Below is a small trained network, with its code and all its weights. Each question gives an input and a target symbol and asks what happens when units are switched off, that is, made to give their printed mean instead of their output.

import numpy as np


def w(rows, s, z=0):
    codes = np.array(rows[::2]) - 128.0
    scale = np.full(codes.shape[1], s)
    scale[-1] = z or s
    return codes * scale


def f(y):
    return y / 2 * (1 + np.tanh(0.7978845608 * (y + 0.044715 * y**3)))


def softmax(a):
    e = np.exp(a - a.max(-1, keepdims=True))
    return e / e.sum(-1, keepdims=True)


def log_softmax(a):
    a = a - a.max(-1, keepdims=True)
    return a - np.log(np.exp(a).sum(-1, keepdims=True))


def net(x, mask):
    ids = ['αβγδεζηθλμξστφψω'.index(c) for c in x.split()]
    T = len(ids)
    res = E[ids] + P[:T]
    r = res
    for j in range(2):
        rows = slice(2 * j, 2 * j + 2)
        q, k, v = (r @ M[0][rows].T for M in (Q, K, V))
        z = softmax(np.where(np.tri(T) > 0, q @ k.T / 2**0.5, -1e9)) @ v
        o = O[0][rows]
        res = res + np.where(mask[j], z, o[:, -1]) @ o[:, :-1]
    y = f(res @ A[0][:, :-1].T + A[0][:, -1])
    res = res + np.where(mask[2:14], y, B[0][:, -1]) @ B[0][:, :-1]
    return log_softmax(res[-1] @ U[:, :-1].T + U[:, -1])


Q, K, V, O, A, B = {}, {}, {}, {}, {}, {}
E = w([
[231,178,178,167],'α',
[108,116,165,131],'β',
[91,99,140,125],'γ',
[130,50,174,108],'δ',
[131,116,139,130],'ε',
[152,115,115,130],'ζ',
[188,93,224,159],'η',
[160,146,90,136],'θ',
[138,118,130,125],'λ',
[139,122,139,123],'μ',
[124,132,134,125],'ξ',
[117,144,102,124],'σ',
[123,170,127,129],'τ',
[24,117,62,85],'φ',
[71,148,203,119],'ψ',
[120,254,127,126],'ω',
],0.011)
P = w([
[121,142,103,227],'0',
[191,20,144,47],'1',
[75,176,180,115],'2',
[140,221,39,88],'3',
[221,3,110,151],'4',
[30,164,196,120],'5',
],0.015)
Q[0] = w([
[117,170,85,201],'head 0',
[140,189,94,28],'head 0',
[195,3,194,103],'head 1',
[142,68,206,80],'head 1',
],0.0073)
K[0] = w([
[106,110,180,41],'head 0',
[119,177,139,66],'head 0',
[3,201,231,128],'head 1',
[103,221,190,153],'head 1',
],0.0077)
V[0] = w([
[178,40,173,150],'head 0',
[165,121,3,159],'head 0',
[95,207,123,126],'head 1',
[230,152,122,129],'head 1',
],0.013)
O[0] = w([
[172,40,250,149,179],'head 0',
[228,114,50,95,251],'head 0',
[159,228,167,109,4],'head 1',
[163,131,42,231,199],'head 1',
],0.011,0.0023)
A[0] = w([
[117,209,185,235,116],'neuron 0',
[69,252,104,142,78],'neuron 1',
[129,202,78,98,117],'neuron 2',
[196,159,179,54,39],'neuron 3',
[92,182,197,79,180],'neuron 4',
[226,37,120,150,140],'neuron 5',
[141,89,58,66,131],'neuron 6',
[186,168,70,93,136],'neuron 7',
[65,200,112,175,27],'neuron 8',
[39,145,127,85,178],'neuron 9',
[134,49,135,42,9],'neuron 10',
[98,137,105,212,253],'neuron 11',
],0.012,0.0064)
B[0] = w([
[173,243,150,66,169],'neuron 0',
[88,105,95,34,168],'neuron 1',
[190,91,177,98,166],'neuron 2',
[212,108,191,37,183],'neuron 3',
[135,43,71,166,164],'neuron 4',
[31,187,18,220,252],'neuron 5',
[183,196,173,192,191],'neuron 6',
[216,27,172,195,191],'neuron 7',
[121,55,64,62,156],'neuron 8',
[175,100,39,144,175],'neuron 9',
[111,213,146,55,177],'neuron 10',
[112,172,254,73,221],'neuron 11',
],0.0082,0.014)
U = w([
[118,50,73,235,46],'α',
[116,162,92,29,166],'β',
[131,221,212,71,110],'γ',
[58,198,120,146,91],'δ',
[151,211,123,143,65],'ε',
[143,129,79,172,162],'ζ',
[23,73,53,152,155],'η',
[187,94,101,199,73],'θ',
[148,150,112,156,176],'λ',
[133,159,96,141,159],'μ',
[113,149,143,126,254],'ξ',
[192,145,148,135,149],'σ',
[216,91,98,121,145],'τ',
[186,89,246,74,100],'φ',
[152,27,178,40,98],'ψ',
[215,72,194,160,59],'ω',
],0.011,0.0086)

Each question gives the input, a string of symbols that net reads in full, and the target symbol t.
The units are the heads (2 rows each of Q, K, V and O) and the neurons (one row each of A and B). Each row of codes is followed by its name. A weight is (code - 128) times the scale printed after its matrix; where a second scale follows, it is the last column's (O, A, B and U).
mask holds one flag per unit, heads first, then neurons. A switched-off unit (its flag False) gives its mean, the last column of its rows in O or B, instead of its output. The means were averaged over made-up inputs and are rounded, as every weight is.
A unit's drop is (log p(t) with every unit on - log p(t) with that unit switched off) / (log p(t) with every unit on - log p(t) with every unit switched off).
The circuit of an input: a set's keep is (log p(t) with only the set's units on - log p(t) with every unit switched off) / (log p(t) with every unit on - log p(t) with every unit switched off). Starting from the 12 units with the biggest drops (on a tie, the unit counted first), units are removed one at a time, each time the one whose removal leaves the highest keep (on an exact tie, the one counted first), for as long as the keep stays at least 0.8.
circuit, biggest first: the units of the circuit, biggest drop first
most important unit: the unit with the biggest drop
top k neurons: the k neurons with the biggest drops, biggest first
heads that matter: for each layer, one digit per head in row order, 1 if its drop is at least 0.15 and else 0, layers parted by /
input δ ξ ψ α α ζ, target γ: top 4 neurons	neuron 11; neuron 5; neuron 0; neuron 7
input β θ α, target γ: most important unit	neuron 0
input ω ω ψ β ε μ, target β: top 4 neurons	neuron 5; neuron 0; neuron 7; neuron 1
input τ η ε, target φ: top 2 neurons	neuron 5; neuron 10
input φ β φ β, target τ: circuit, biggest first	head 0; neuron 9; neuron 2; neuron 7
input ψ φ α μ σ, target α: top 2 neurons	neuron 5; neuron 11
input ε ψ τ η, target γ: heads that matter	11
input ω ε η γ δ, target η: heads that matter	00
input ξ γ γ η φ, target γ: circuit, biggest first	head 1; neuron 10
input φ γ ξ ω, target ψ: top 4 neurons	neuron 1; neuron 7; neuron 2; neuron 5
input λ α ζ θ, target θ: circuit, biggest first	head 1; neuron 7
input ξ φ ζ ε, target τ: circuit, biggest first	neuron 5; neuron 11; neuron 7
input μ φ β ψ β ε, target η: heads that matter	01
input θ σ φ γ, target τ: circuit, biggest first	head 0; neuron 7; neuron 5
input α β α ψ η, target α: circuit, biggest first	neuron 5
input ζ α ω, target β: heads that matter	10
input ε β ξ μ φ β, target η: top 4 neurons	neuron 4; neuron 3; neuron 6; neuron 7
input ζ φ σ ζ, target τ: circuit, biggest first	neuron 5; neuron 11; neuron 7
input μ φ ψ, target η: heads that matter	01
input ψ ζ γ α γ δ, target ψ: heads that matter	01
input δ τ β η ε ζ, target φ: circuit, biggest first	neuron 5
input λ σ θ φ φ ζ, target η: heads that matter	01
input α φ φ, target η: heads that matter	10
